Below is a small trained network, with its code and all its weights. Each question gives an input and a target symbol and asks what happens when units are switched off, that is, made to give their printed mean instead of their output.

import numpy as np


def w(rows, s, z=0):
    codes = np.array(rows[::2]) - 128.0
    scale = np.full(codes.shape[1], s)
    scale[-1] = z or s
    return codes * scale


def norm(h):
    return h / np.sqrt((h * h).mean(-1, keepdims=True) + 1e-5)


def f(y):
    return y / 2 * (1 + np.tanh(0.7978845608 * (y + 0.044715 * y**3)))


def softmax(a):
    e = np.exp(a - a.max(-1, keepdims=True))
    return e / e.sum(-1, keepdims=True)


def log_softmax(a):
    a = a - a.max(-1, keepdims=True)
    return a - np.log(np.exp(a).sum(-1, keepdims=True))


def net(x, mask):
    ids = ['αβγδεζηλμξπστψω'.index(c) for c in x.split()]
    T = len(ids)
    res = E[ids] + P[:T]
    u = 0
    for l in range(3):
        q, k, v = (norm(res) @ M[l].T for M in (Q, K, V))
        z = softmax(np.where(np.tri(T) > 0, q @ k.T / 3**0.5, -1e9)) @ v
        res = res + np.where(mask[u], z, O[l][:, -1]) @ O[l][:, :-1]
        u += 1
        y = f(norm(res) @ A[l][:, :-1].T + A[l][:, -1])
        res = res + np.where(mask[u : u + 8], y, B[l][:, -1]) @ B[l][:, :-1]
        u += 8
    return log_softmax(norm(res)[-1] @ U[:, :-1].T + U[:, -1])


Q, K, V, O, A, B = {}, {}, {}, {}, {}, {}
E = w([
[153,78,112,110,49,161,126,119,61],'α',
[144,166,124,147,116,152,49,118,107],'β',
[83,114,152,144,77,187,149,116,178],'γ',
[154,115,146,156,85,138,122,107,141],'δ',
[166,171,174,146,89,172,91,118,169],'ε',
[171,95,109,136,92,161,111,157,148],'ζ',
[192,94,115,147,121,148,139,90,160],'η',
[100,138,106,182,86,95,107,88,171],'λ',
[216,111,83,93,122,138,91,195,129],'μ',
[128,95,131,161,135,196,132,159,184],'ξ',
[160,252,139,171,119,123,229,117,127],'π',
[124,138,43,133,136,118,136,75,227],'σ',
[136,82,91,139,163,78,113,136,112],'τ',
[32,130,146,95,104,95,143,219,184],'ψ',
[178,175,148,210,223,106,79,150,147],'ω',
],0.022)
P = w([
[105,106,119,88,100,129,117,56,62],'0',
[150,131,138,110,93,109,101,133,99],'1',
[184,126,105,112,118,69,108,155,136],'2',
[153,112,56,175,82,61,151,178,162],'3',
[157,120,7,189,106,102,139,227,112],'4',
[156,129,9,245,143,131,156,234,67],'5',
],0.012)
Q[0] = w([
[146,124,95,187,48,120,128,223,121],'L0H0',
[157,177,196,53,142,41,201,124,99],'L0H0',
[166,165,41,118,111,41,93,255,238],'L0H0',
],0.0064)
K[0] = w([
[189,255,120,162,184,75,221,166,173],'L0H0',
[77,97,238,151,172,186,21,36,68],'L0H0',
[154,212,121,163,202,58,253,214,63],'L0H0',
],0.0066)
V[0] = w([
[152,172,78,80,124,187,156,94,180],'L0H0',
[109,208,147,94,114,95,189,147,43],'L0H0',
[69,3,110,37,182,128,103,150,152],'L0H0',
],0.0069)
O[0] = w([
[184,247,73,108,68,186,215,195,220,12],'L0H0',
[109,251,241,141,76,18,180,39,30,4],'L0H0',
[208,95,234,143,93,8,115,117,254,95],'L0H0',
],0.0066,0.0017)
A[0] = w([
[190,133,64,82,143,73,3,106,142,76],'L0N0',
[220,155,211,135,111,164,119,172,138,8],'L0N1',
[104,205,166,110,137,24,222,30,73,149],'L0N2',
[134,26,118,139,94,156,169,90,87,100],'L0N3',
[74,127,82,177,166,149,191,33,131,33],'L0N4',
[140,64,134,103,231,176,123,167,56,251],'L0N5',
[98,154,143,251,71,115,92,128,159,118],'L0N6',
[83,125,87,157,178,27,231,38,115,153],'L0N7',
],0.0063,0.0022)
B[0] = w([
[119,108,138,121,76,135,155,91,153,255],'L0N0',
[88,91,72,130,159,93,105,75,125,115],'L0N1',
[108,110,146,54,91,255,109,139,132,155],'L0N2',
[99,140,162,138,129,174,64,186,121,167],'L0N3',
[136,117,142,122,120,114,93,199,101,139],'L0N4',
[83,160,162,159,110,118,118,75,157,199],'L0N5',
[166,104,77,52,118,171,118,173,132,171],'L0N6',
[121,99,144,147,86,158,71,148,82,197],'L0N7',
],0.0094,0.0049)
Q[1] = w([
[120,151,156,111,198,208,129,137,182],'L1H0',
[146,86,210,82,49,23,135,72,205],'L1H0',
[168,65,49,175,63,113,1,221,208],'L1H0',
],0.0076)
K[1] = w([
[113,90,89,109,103,66,102,90,68],'L1H0',
[77,148,243,26,98,114,56,50,155],'L1H0',
[127,129,116,184,209,2,128,223,177],'L1H0',
],0.0086)
V[1] = w([
[159,254,124,142,177,99,145,122,156],'L1H0',
[5,180,182,194,172,162,92,201,173],'L1H0',
[52,64,154,180,189,21,113,26,108],'L1H0',
],0.0067)
O[1] = w([
[98,97,105,75,104,157,200,2,191,3],'L1H0',
[89,72,173,80,63,190,23,35,107,95],'L1H0',
[161,30,67,115,161,114,109,182,47,208],'L1H0',
],0.011,0.0054)
A[1] = w([
[105,117,193,74,112,94,180,159,64,41],'L1N0',
[111,101,216,165,84,136,91,145,27,159],'L1N1',
[146,120,155,141,101,88,90,53,182,241],'L1N2',
[104,110,93,112,165,204,117,127,124,141],'L1N3',
[112,137,89,171,41,130,169,97,100,154],'L1N4',
[125,72,177,128,242,131,65,113,104,251],'L1N5',
[174,129,107,131,224,70,162,137,154,138],'L1N6',
[111,35,99,2,124,156,149,123,120,81],'L1N7',
],0.0094,0.0021)
B[1] = w([
[160,69,150,116,198,153,136,107,85,137],'L1N0',
[174,181,100,109,152,104,105,128,226,251],'L1N1',
[129,121,131,38,140,174,132,174,99,150],'L1N2',
[133,126,93,128,80,35,181,91,104,152],'L1N3',
[142,206,131,77,167,161,144,164,125,178],'L1N4',
[146,182,89,119,105,189,129,45,147,253],'L1N5',
[123,108,135,146,58,121,91,71,112,215],'L1N6',
[126,141,93,140,133,88,137,6,125,146],'L1N7',
],0.011,0.0057)
Q[2] = w([
[164,130,115,225,246,123,110,160,126],'L2H0',
[118,254,138,181,218,153,168,53,39],'L2H0',
[56,56,227,29,161,57,232,23,60],'L2H0',
],0.0076)
K[2] = w([
[61,82,50,128,56,88,2,191,101],'L2H0',
[216,199,74,146,89,216,107,150,52],'L2H0',
[247,203,223,97,158,154,102,113,75],'L2H0',
],0.0069)
V[2] = w([
[129,221,135,122,35,91,71,160,47],'L2H0',
[254,189,124,124,104,193,159,82,76],'L2H0',
[166,109,176,232,146,245,111,101,106],'L2H0',
],0.0096)
O[2] = w([
[11,110,174,153,153,111,162,146,124,254],'L2H0',
[125,180,92,241,167,139,155,142,101,113],'L2H0',
[194,99,122,174,42,140,166,114,34,10],'L2H0',
],0.012,0.0035)
A[2] = w([
[105,72,94,60,133,122,141,150,145,99],'L2N0',
[111,95,114,116,112,126,139,6,117,76],'L2N1',
[117,68,181,21,186,125,106,109,153,63],'L2N2',
[156,67,93,151,147,66,113,169,100,4],'L2N3',
[162,87,115,120,97,122,114,128,155,102],'L2N4',
[100,124,144,171,128,148,111,174,156,79],'L2N5',
[188,99,124,125,149,75,107,149,116,78],'L2N6',
[84,125,146,109,201,103,111,151,109,158],'L2N7',
],0.018,0.0038)
B[2] = w([
[158,136,177,175,159,144,93,93,120,179],'L2N0',
[142,97,85,140,155,105,173,6,139,143],'L2N1',
[176,142,226,116,189,128,101,102,154,174],'L2N2',
[116,75,98,191,122,144,81,180,124,254],'L2N3',
[103,157,138,112,141,152,121,142,80,192],'L2N4',
[134,96,118,85,111,85,140,83,106,156],'L2N5',
[80,84,100,135,128,146,107,151,136,222],'L2N6',
[195,94,108,78,122,134,124,118,110,157],'L2N7',
],0.017,0.016)
U = w([
[63,176,195,175,117,196,171,110,107,246],'α',
[87,185,99,92,206,104,123,123,88,76],'β',
[133,135,147,148,119,136,143,112,139,86],'γ',
[115,188,146,174,58,74,58,72,140,5],'δ',
[162,131,167,149,55,110,151,109,132,162],'ε',
[75,109,170,108,66,158,141,98,161,112],'ζ',
[212,151,138,132,134,85,150,144,90,85],'η',
[105,99,110,184,148,165,80,166,126,193],'λ',
[187,124,138,88,53,209,119,104,91,87],'μ',
[91,118,95,27,90,93,101,104,125,55],'ξ',
[223,144,159,217,84,129,165,113,134,102],'π',
[157,164,76,103,129,173,136,144,227,61],'σ',
[145,143,215,112,187,160,96,99,137,230],'τ',
[147,97,102,147,123,156,143,2,127,125],'ψ',
[127,152,159,195,135,25,162,138,182,84],'ω',
],0.0089,0.0031)

Each question gives the input, a string of symbols that net reads in full, and the target symbol t.
The units are the heads (3 rows each of Q, K, V and O) and the neurons (one row each of A and B). Each row of codes is followed by its name. A weight is (code - 128) times the scale printed after its matrix; where a second scale follows, it is the last column's (O, A, B and U).
mask holds one flag per unit, layer by layer, with each layer's heads first. A switched-off unit (its flag False) gives its mean, the last column of its rows in O or B, instead of its output. The means were averaged over made-up inputs and are rounded, as every weight is.
A unit's drop is (log p(t) with every unit on - log p(t) with that unit switched off) / (log p(t) with every unit on - log p(t) with every unit switched off).
The circuit of an input: a set's keep is (log p(t) with only the set's units on - log p(t) with every unit switched off) / (log p(t) with every unit on - log p(t) with every unit switched off). Starting from the 12 units with the biggest drops (on a tie, the unit counted first), units are removed one at a time, each time the one whose removal leaves the highest keep (on an exact tie, the one counted first), for as long as the keep stays at least 0.8.
circuit, biggest first: the units of the circuit, biggest drop first
most important unit: the unit with the biggest drop
top k neurons: the k neurons with the biggest drops, biggest first
k most important neurons of layer l: the k neurons of layer l with the biggest drops, biggest first
drop of u: that unit's drop, to one decimal
input μ γ τ ψ ξ, target τ: circuit, biggest first : (L2H0 L2N2)
input β α ψ τ η, target τ: most important unit : L2H0
input β τ ε σ μ, target σ: circuit, biggest first : (L1H0 L2N3)
input τ τ σ ψ δ, target τ: circuit, biggest first : (L2H0 L2N2)
input τ ε λ ξ, target μ: top 2 neurons : (L0N0 L2N3)
input τ δ α π β, target α: circuit, biggest first : (L1H0 L0H0 L2H0)
input ω τ ω τ, target ψ: circuit, biggest first : (L1H0 L2N1)
input ζ τ π λ ω, target α: circuit, biggest first : (L0H0 L1H0 L2H0)
input ω σ τ, target ψ: circuit, biggest first : (L1H0 L2N1 L0N0)
input σ τ λ π σ δ, target α: circuit, biggest first : (L0H0 L1H0)
input δ σ γ ζ, target σ: circuit, biggest first : (L1H0 L2N3 L2N0)
input τ τ λ μ σ, target σ: circuit, biggest first : (L1H0 L2N3)
input τ π ζ τ τ, target β: circuit, biggest first : (L0H0 L2N3)
input σ μ ξ, target σ: top neuron : (L2N3)
input σ τ ψ σ λ λ, target σ: 2 most important neurons of layer 2 : (L2N3 L2N4)
input σ π τ σ ψ, target α: circuit, biggest first : (L0H0 L1H0)
input ω τ ω τ ψ, target ψ: 2 most important neurons of layer 0 : (L0N7 L0N3)
input γ π ε α τ λ, target α: circuit, biggest first : (L0H0 L2H0)
input π σ ε, target α: circuit, biggest first : (L0H0 L2H0)
input π τ σ, target α: top neuron : (L0N2)
input η ω ψ ε, target ψ: top 2 neurons : (L1N7 L2N1)
input α ψ λ δ μ, target ω: top 3 neurons : (L0N2 L0N6 L1N0)
input λ η β, target ξ: top 2 neurons : (L1N5 L2N5)
input τ π τ, target β: 3 most important neurons of layer 1 : (L1N5 L1N1 L1N6)
input ω τ α δ δ, target δ: 2 most important neurons of layer 0 : (L0N3 L0N5)
input λ σ ξ, target σ: drop of L0H0 : 1.2
input σ τ ω π δ, target α: drop of L0N2 : 0.0
input τ ε ψ τ ω η, target ψ: most important neuron of layer 2 : (L2N1)
